Here is a tiny trained network, its code and every weight. The questions are about switching its units off for an input and a target symbol, where a switched-off unit gives its printed mean instead of its output.

import numpy as np


def w(rows, s, z=0):
    codes = np.array(rows[::2]) - 128.0
    scale = np.full(codes.shape[1], s)
    scale[-1] = z or s
    return codes * scale


def norm(h):
    return h / np.sqrt((h * h).mean(-1, keepdims=True) + 1e-5)


def f(y):
    return np.maximum(y, 0)


def softmax(a):
    e = np.exp(a - a.max(-1, keepdims=True))
    return e / e.sum(-1, keepdims=True)


def log_softmax(a):
    a = a - a.max(-1, keepdims=True)
    return a - np.log(np.exp(a).sum(-1, keepdims=True))


def net(x, mask):
    ids = ['αβγεζηθλμξπστφψω'.index(c) for c in x.split()]
    T = len(ids)
    res = E[ids] + P[:T]
    r = norm(res)
    for j in range(2):
        rows = slice(3 * j, 3 * j + 3)
        q, k, v = (r @ M[0][rows].T for M in (Q, K, V))
        z = softmax(np.where(np.tri(T) > 0, q @ k.T / 3**0.5, -1e9)) @ v
        o = O[0][rows]
        res = res + np.where(mask[j], z, o[:, -1]) @ o[:, :-1]
    y = f(norm(res) @ A[0][:, :-1].T + A[0][:, -1])
    res = res + np.where(mask[2:6], y, B[0][:, -1]) @ B[0][:, :-1]
    return log_softmax(norm(res)[-1] @ U[:, :-1].T + U[:, -1])


Q, K, V, O, A, B = {}, {}, {}, {}, {}, {}
E = w([
[110,170,136,202],'α',
[49,250,106,152],'β',
[112,148,181,99],'γ',
[175,64,126,152],'ε',
[137,101,174,155],'ζ',
[148,205,104,87],'η',
[168,170,120,109],'θ',
[165,60,133,196],'λ',
[152,136,112,169],'μ',
[156,79,163,161],'ξ',
[139,97,175,155],'π',
[95,168,175,87],'σ',
[145,191,116,96],'τ',
[120,193,102,145],'φ',
[146,105,166,162],'ψ',
[136,206,105,101],'ω',
],0.018)
P = w([
[117,92,89,108],'0',
[247,204,164,220],'1',
[97,114,57,127],'2',
[138,190,160,152],'3',
[81,89,57,112],'4',
[107,107,227,208],'5',
[71,78,58,102],'6',
[101,129,189,163],'7',
[78,73,62,141],'8',
],0.013)
Q[0] = w([
[73,161,123,129],'head 0',
[184,213,213,57],'head 0',
[255,183,187,158],'head 0',
[52,70,9,14],'head 1',
[97,165,128,108],'head 1',
[90,109,76,219],'head 1',
],0.0087)
K[0] = w([
[132,118,94,70],'head 0',
[194,127,186,222],'head 0',
[135,207,152,129],'head 0',
[12,120,42,151],'head 1',
[120,49,129,191],'head 1',
[95,49,93,83],'head 1',
],0.011)
V[0] = w([
[225,57,180,220],'head 0',
[63,83,73,132],'head 0',
[168,74,17,11],'head 0',
[83,121,180,156],'head 1',
[82,227,64,229],'head 1',
[68,82,136,255],'head 1',
],0.0098)
O[0] = w([
[201,106,45,209,105],'head 0',
[26,188,63,87,151],'head 0',
[189,171,76,39,94],'head 0',
[185,170,96,190,130],'head 1',
[118,62,190,237,253],'head 1',
[182,2,108,204,213],'head 1',
],0.0096,0.0067)
A[0] = w([
[204,199,177,253,228],'neuron 0',
[145,131,156,254,255],'neuron 1',
[60,68,105,176,127],'neuron 2',
[236,197,151,173,62],'neuron 3',
],0.009,0.0038)
B[0] = w([
[169,4,177,67,222],'neuron 0',
[104,69,191,209,254],'neuron 1',
[49,145,46,122,198],'neuron 2',
[186,100,141,120,146],'neuron 3',
],0.011,0.012)
U = w([
[174,83,213,151,195],'α',
[73,126,198,162,177],'β',
[114,156,125,60,84],'γ',
[178,169,10,120,183],'ε',
[152,148,68,161,42],'ζ',
[131,170,145,87,92],'η',
[138,151,119,69,115],'θ',
[160,141,77,145,72],'λ',
[115,96,76,118,1],'μ',
[164,139,73,123,77],'ξ',
[166,167,89,157,90],'π',
[116,163,150,87,100],'σ',
[141,183,153,90,153],'τ',
[87,149,135,126,23],'φ',
[143,113,90,112,8],'ψ',
[123,156,145,91,65],'ω',
],0.012,0.0045)

Each question gives the input, a string of symbols that net reads in full, and the target symbol t.
The units are the heads (3 rows each of Q, K, V and O) and the neurons (one row each of A and B). Each row of codes is followed by its name. A weight is (code - 128) times the scale printed after its matrix; where a second scale follows, it is the last column's (O, A, B and U).
mask holds one flag per unit, heads first, then neurons. A switched-off unit (its flag False) gives its mean, the last column of its rows in O or B, instead of its output. The means were averaged over made-up inputs and are rounded, as every weight is.
A unit's drop is (log p(t) with every unit on - log p(t) with that unit switched off) / (log p(t) with every unit on - log p(t) with every unit switched off).
The circuit of an input: a set's keep is (log p(t) with only the set's units on - log p(t) with every unit switched off) / (log p(t) with every unit on - log p(t) with every unit switched off). Starting from all 6 units, units are removed one at a time, each time the one whose removal leaves the highest keep (on an exact tie, the one counted first), for as long as the keep stays at least 0.8.
circuit, biggest first: the units of the circuit, biggest drop first
most important unit: the unit with the biggest drop
heads that matter: for each layer, one digit per head in row order, 1 if its drop is at least 0.15 and else 0, layers parted by /
drop of u: that unit's drop, to one decimal
input ε π ε β, target α: circuit, biggest first => (head 0; neuron 0)
input ε π γ, target ε: heads that matter => 11
input β β ε η ξ β ε τ α, target ε: circuit, biggest first => (head 0; head 1; neuron 1)
input π β ω, target ε: heads that matter => 11
input θ ζ ζ β, target α: heads that matter => 10
input ψ γ ε ε ω, target ε: circuit, biggest first => (head 0; neuron 1)
input ψ β ε ε β σ ε λ γ, target ε: circuit, biggest first => (head 0; neuron 1; neuron 0)
input ε β τ, target ε: circuit, biggest first => (head 0; neuron 1)
input ε β θ, target ε: most important unit => neuron 1
input ε β μ, target ε: circuit, biggest first => (head 0; head 1; neuron 1)
input η β ε ε ε μ ε, target ε: drop of neuron 3 => 0.0
input ζ π ε θ ξ, target ε: drop of head 1 => 0.4
input λ ε ε, target ε: drop of head 0 => 0.4
